Here is a tiny trained network, its code and every weight. The questions are about switching its units off for an input and a target symbol, where a switched-off unit gives its printed mean instead of its output.

import numpy as np


def w(rows, s, z=0):
    codes = np.array(rows[::2]) - 128.0
    scale = np.full(codes.shape[1], s)
    scale[-1] = z or s
    return codes * scale


def norm(h):
    return h / np.sqrt((h * h).mean(-1, keepdims=True) + 1e-5)


def f(y):
    return y / 2 * (1 + np.tanh(0.7978845608 * (y + 0.044715 * y**3)))


def softmax(a):
    e = np.exp(a - a.max(-1, keepdims=True))
    return e / e.sum(-1, keepdims=True)


def log_softmax(a):
    a = a - a.max(-1, keepdims=True)
    return a - np.log(np.exp(a).sum(-1, keepdims=True))


def net(x, mask):
    ids = ['ΣΦΩαβγδζθμπτψ'.index(c) for c in x.split()]
    T = len(ids)
    res = E[ids] + P[:T]
    u = 0
    for l in range(3):
        r = norm(res)
        for j in range(3):
            rows = slice(2 * j, 2 * j + 2)
            q, k, v = (r @ M[l][rows].T for M in (Q, K, V))
            z = softmax(np.where(np.tri(T) > 0, q @ k.T / 2**0.5, -1e9)) @ v
            o = O[l][rows]
            res = res + np.where(mask[u + j], z, o[:, -1]) @ o[:, :-1]
        u += 3
        y = f(norm(res) @ A[l][:, :-1].T + A[l][:, -1])
        res = res + np.where(mask[u : u + 8], y, B[l][:, -1]) @ B[l][:, :-1]
        u += 8
    return log_softmax(norm(res)[-1] @ U[:, :-1].T + U[:, -1])


Q, K, V, O, A, B = {}, {}, {}, {}, {}, {}
E = w([
[142,123,179,123],'Σ',
[39,96,249,208],'Φ',
[151,94,143,75],'Ω',
[124,195,161,60],'α',
[127,35,108,88],'β',
[229,148,96,14],'γ',
[74,90,131,84],'δ',
[208,187,139,147],'ζ',
[71,212,144,160],'θ',
[93,73,96,28],'μ',
[202,56,87,97],'π',
[80,155,119,16],'τ',
[84,195,144,34],'ψ',
],0.018)
P = w([
[166,112,249,125],'0',
[130,132,210,94],'1',
[126,136,180,96],'2',
[121,138,155,99],'3',
[116,138,133,102],'4',
[110,137,110,105],'5',
],0.013)
Q[0] = w([
[110,92,85,180],'L0H1',
[113,161,67,233],'L0H1',
[135,202,201,150],'L0H2',
[254,56,207,211],'L0H2',
[198,139,73,239],'L0H3',
[68,195,179,207],'L0H3',
],0.0089)
K[0] = w([
[105,89,85,131],'L0H1',
[125,174,121,132],'L0H1',
[107,199,153,162],'L0H2',
[189,92,187,146],'L0H2',
[150,141,100,181],'L0H3',
[109,250,170,139],'L0H3',
],0.016)
V[0] = w([
[139,58,76,48],'L0H1',
[218,169,117,180],'L0H1',
[1,153,102,142],'L0H2',
[164,243,81,89],'L0H2',
[136,84,67,112],'L0H3',
[81,109,149,95],'L0H3',
],0.0075)
O[0] = w([
[88,232,181,148,172],'L0H1',
[76,73,127,97,83],'L0H1',
[194,77,159,132,5],'L0H2',
[74,102,213,56,177],'L0H2',
[128,102,253,111,63],'L0H3',
[147,144,127,26,214],'L0H3',
],0.0077,0.0028)
A[0] = w([
[7,98,152,128,230],'L0N1',
[128,148,100,112,124],'L0N2',
[157,71,130,104,44],'L0N3',
[85,141,69,105,107],'L0N4',
[158,153,146,95,164],'L0N5',
[110,163,110,86,103],'L0N6',
[152,76,122,196,254],'L0N7',
[59,149,101,65,84],'L0N8',
],0.014,0.0033)
B[0] = w([
[162,157,185,105,207],'L0N1',
[63,101,127,154,147],'L0N2',
[129,163,127,119,140],'L0N3',
[90,87,47,104,140],'L0N4',
[76,147,58,105,254],'L0N5',
[145,50,114,182,212],'L0N6',
[102,254,115,108,135],'L0N7',
[124,160,51,141,239],'L0N8',
],0.0096,0.007)
Q[1] = w([
[183,25,75,192],'L1H1',
[255,16,212,206],'L1H1',
[126,132,163,100],'L1H2',
[166,155,113,230],'L1H2',
[181,203,120,118],'L1H3',
[137,219,133,133],'L1H3',
],0.0093)
K[1] = w([
[109,192,37,2],'L1H1',
[168,71,105,54],'L1H1',
[201,117,86,62],'L1H2',
[96,153,119,143],'L1H2',
[169,173,151,211],'L1H3',
[217,150,175,97],'L1H3',
],0.0096)
V[1] = w([
[108,72,84,163],'L1H1',
[171,71,247,149],'L1H1',
[98,184,10,255],'L1H2',
[143,160,96,183],'L1H2',
[211,243,150,152],'L1H3',
[90,119,139,121],'L1H3',
],0.0082)
O[1] = w([
[41,72,196,152,2],'L1H1',
[65,31,125,145,12],'L1H1',
[128,90,149,141,55],'L1H2',
[66,140,87,195,91],'L1H2',
[153,140,209,53,224],'L1H3',
[253,148,103,161,132],'L1H3',
],0.0059,0.0064)
A[1] = w([
[113,137,166,76,151],'L1N1',
[151,209,193,196,234],'L1N2',
[38,218,153,89,250],'L1N3',
[143,114,147,132,44],'L1N4',
[75,53,174,44,142],'L1N5',
[81,33,71,65,187],'L1N6',
[185,162,113,153,173],'L1N7',
[158,95,255,203,184],'L1N8',
],0.0098,0.0018)
B[1] = w([
[183,79,105,175,179],'L1N1',
[144,101,175,73,168],'L1N2',
[138,109,92,118,254],'L1N3',
[136,88,135,130,113],'L1N4',
[136,71,108,125,136],'L1N5',
[166,174,153,114,153],'L1N6',
[86,99,135,78,172],'L1N7',
[5,117,90,162,132],'L1N8',
],0.014,0.0078)
Q[2] = w([
[242,153,85,194],'L2H1',
[107,66,89,69],'L2H1',
[161,118,154,191],'L2H2',
[192,118,120,248],'L2H2',
[69,195,111,110],'L2H3',
[88,139,70,175],'L2H3',
],0.013)
K[2] = w([
[192,115,21,71],'L2H1',
[156,82,195,130],'L2H1',
[225,152,62,65],'L2H2',
[172,184,112,46],'L2H2',
[87,198,144,119],'L2H3',
[195,140,107,254],'L2H3',
],0.011)
V[2] = w([
[160,253,38,171],'L2H1',
[2,89,31,119],'L2H1',
[176,170,62,116],'L2H2',
[48,133,144,115],'L2H2',
[163,187,54,155],'L2H3',
[41,80,224,214],'L2H3',
],0.0084)
O[2] = w([
[136,200,163,162,154],'L2H1',
[176,105,23,91,92],'L2H1',
[134,222,92,52,163],'L2H2',
[143,25,114,162,118],'L2H2',
[188,1,183,162,151],'L2H3',
[180,206,107,87,2],'L2H3',
],0.0089,0.016)
A[2] = w([
[135,153,82,226,108],'L2N1',
[145,95,180,139,62],'L2N2',
[24,94,182,130,16],'L2N3',
[170,76,159,164,48],'L2N4',
[160,8,174,236,2],'L2N5',
[159,151,175,126,136],'L2N6',
[193,64,163,186,97],'L2N7',
[174,85,106,85,181],'L2N8',
],0.013,0.0034)
B[2] = w([
[254,160,158,151,129],'L2N1',
[114,196,118,127,133],'L2N2',
[92,210,54,126,160],'L2N3',
[64,109,117,144,129],'L2N4',
[83,109,185,139,188],'L2N5',
[170,26,149,72,181],'L2N6',
[64,107,181,137,146],'L2N7',
[131,180,205,130,254],'L2N8',
],0.0088,0.0051)
U = w([
[58,201,42,133,226],'Σ',
[102,71,145,180,103],'Φ',
[129,147,161,184,40],'Ω',
[110,87,175,198,117],'α',
[171,157,225,24,161],'β',
[134,132,166,176,4],'γ',
[231,163,62,216,243],'δ',
[151,150,157,186,23],'ζ',
[140,72,142,168,78],'θ',
[125,13,105,144,96],'μ',
[120,109,164,183,73],'π',
[120,11,109,139,66],'τ',
[160,131,160,182,7],'ψ',
],0.011,0.0047)

Each question gives the input, a string of symbols that net reads in full, and the target symbol t.
The units are the heads (2 rows each of Q, K, V and O) and the neurons (one row each of A and B). Each row of codes is followed by its name. A weight is (code - 128) times the scale printed after its matrix; where a second scale follows, it is the last column's (O, A, B and U).
mask holds one flag per unit, layer by layer, with each layer's heads first. A switched-off unit (its flag False) gives its mean, the last column of its rows in O or B, instead of its output. The means were averaged over made-up inputs and are rounded, as every weight is.
A unit's drop is (log p(t) with every unit on - log p(t) with that unit switched off) / (log p(t) with every unit on - log p(t) with every unit switched off).
The circuit of an input: a set's keep is (log p(t) with only the set's units on - log p(t) with every unit switched off) / (log p(t) with every unit on - log p(t) with every unit switched off). Starting from the 12 units with the biggest drops (on a tie, the unit counted first), units are removed one at a time, each time the one whose removal leaves the highest keep (on an exact tie, the one counted first), for as long as the keep stays at least 0.8.
units of the circuit, in order: the units of the circuit, biggest drop first
top k neurons in layer l: the k neurons of layer l with the biggest drops, biggest first
which heads matter: for each layer, one digit per head in row order, 1 if its drop is at least 0.15 and else 0, layers parted by /
drop when u is switched off: that unit's drop, to one decimal
input θ Φ γ τ π Φ, target Σ: top 2 neurons in layer 1 => [L1N8 L1N5]
input γ Φ Σ π μ τ, target τ: units of the circuit, in order => [L2H2]
input π μ ζ Ω ζ β, target β: which heads matter => 001 / 000 / 111
input Φ τ π γ ψ, target μ: which heads matter => 000 / 100 / 010
input τ β β, target Σ: which heads matter => 111 / 001 / 000
input ψ τ τ, target Σ: which heads matter => 101 / 001 / 110
input μ Ω π θ ζ Ω, target Σ: which heads matter => 011 / 000 / 000
input β ζ θ ζ ζ, target δ: top 2 neurons in layer 2 => [L2N1 L2N8]
input ζ ζ ζ ζ, target δ: which heads matter => 111 / 000 / 000
input π β β, target Σ: which heads matter => 111 / 000 / 000
input π ζ ζ θ μ π, target Σ: which heads matter => 111 / 001 / 010
input ζ τ θ β, target β: which heads matter => 001 / 000 / 000
input π τ Ω Ω, target Σ: which heads matter => 010 / 000 / 000
input ζ Φ Φ, target Σ: units of the circuit, in order => [L2N3]
input π ψ ψ π, target Σ: which heads matter => 111 / 000 / 010
input θ ζ Σ γ π, target β: which heads matter => 101 / 000 / 000
input π τ α π π μ, target β: top 2 neurons in layer 0 => [L0N1 L0N5]
input β Σ Σ, target Σ: top 2 neurons in layer 2 => [L2N3 L2N8]
input θ Σ δ ζ ζ μ, target β: top 3 neurons in layer 0 => [L0N7 L0N6 L0N5]
input δ ζ π ζ, target Σ: top neuron in layer 0 => [L0N1]
input ζ ζ ζ Σ μ δ, target β: top 2 neurons in layer 0 => [L0N1 L0N5]
input τ Σ Σ, target Σ: top 4 neurons in layer 0 => [L0N1 L0N7 L0N3 L0N8]
input γ π β μ θ, target β: drop when L0H2 is switched off => 1.7
input ζ Φ τ δ Σ ψ, target μ: drop when L1H3 is switched off => 0.0
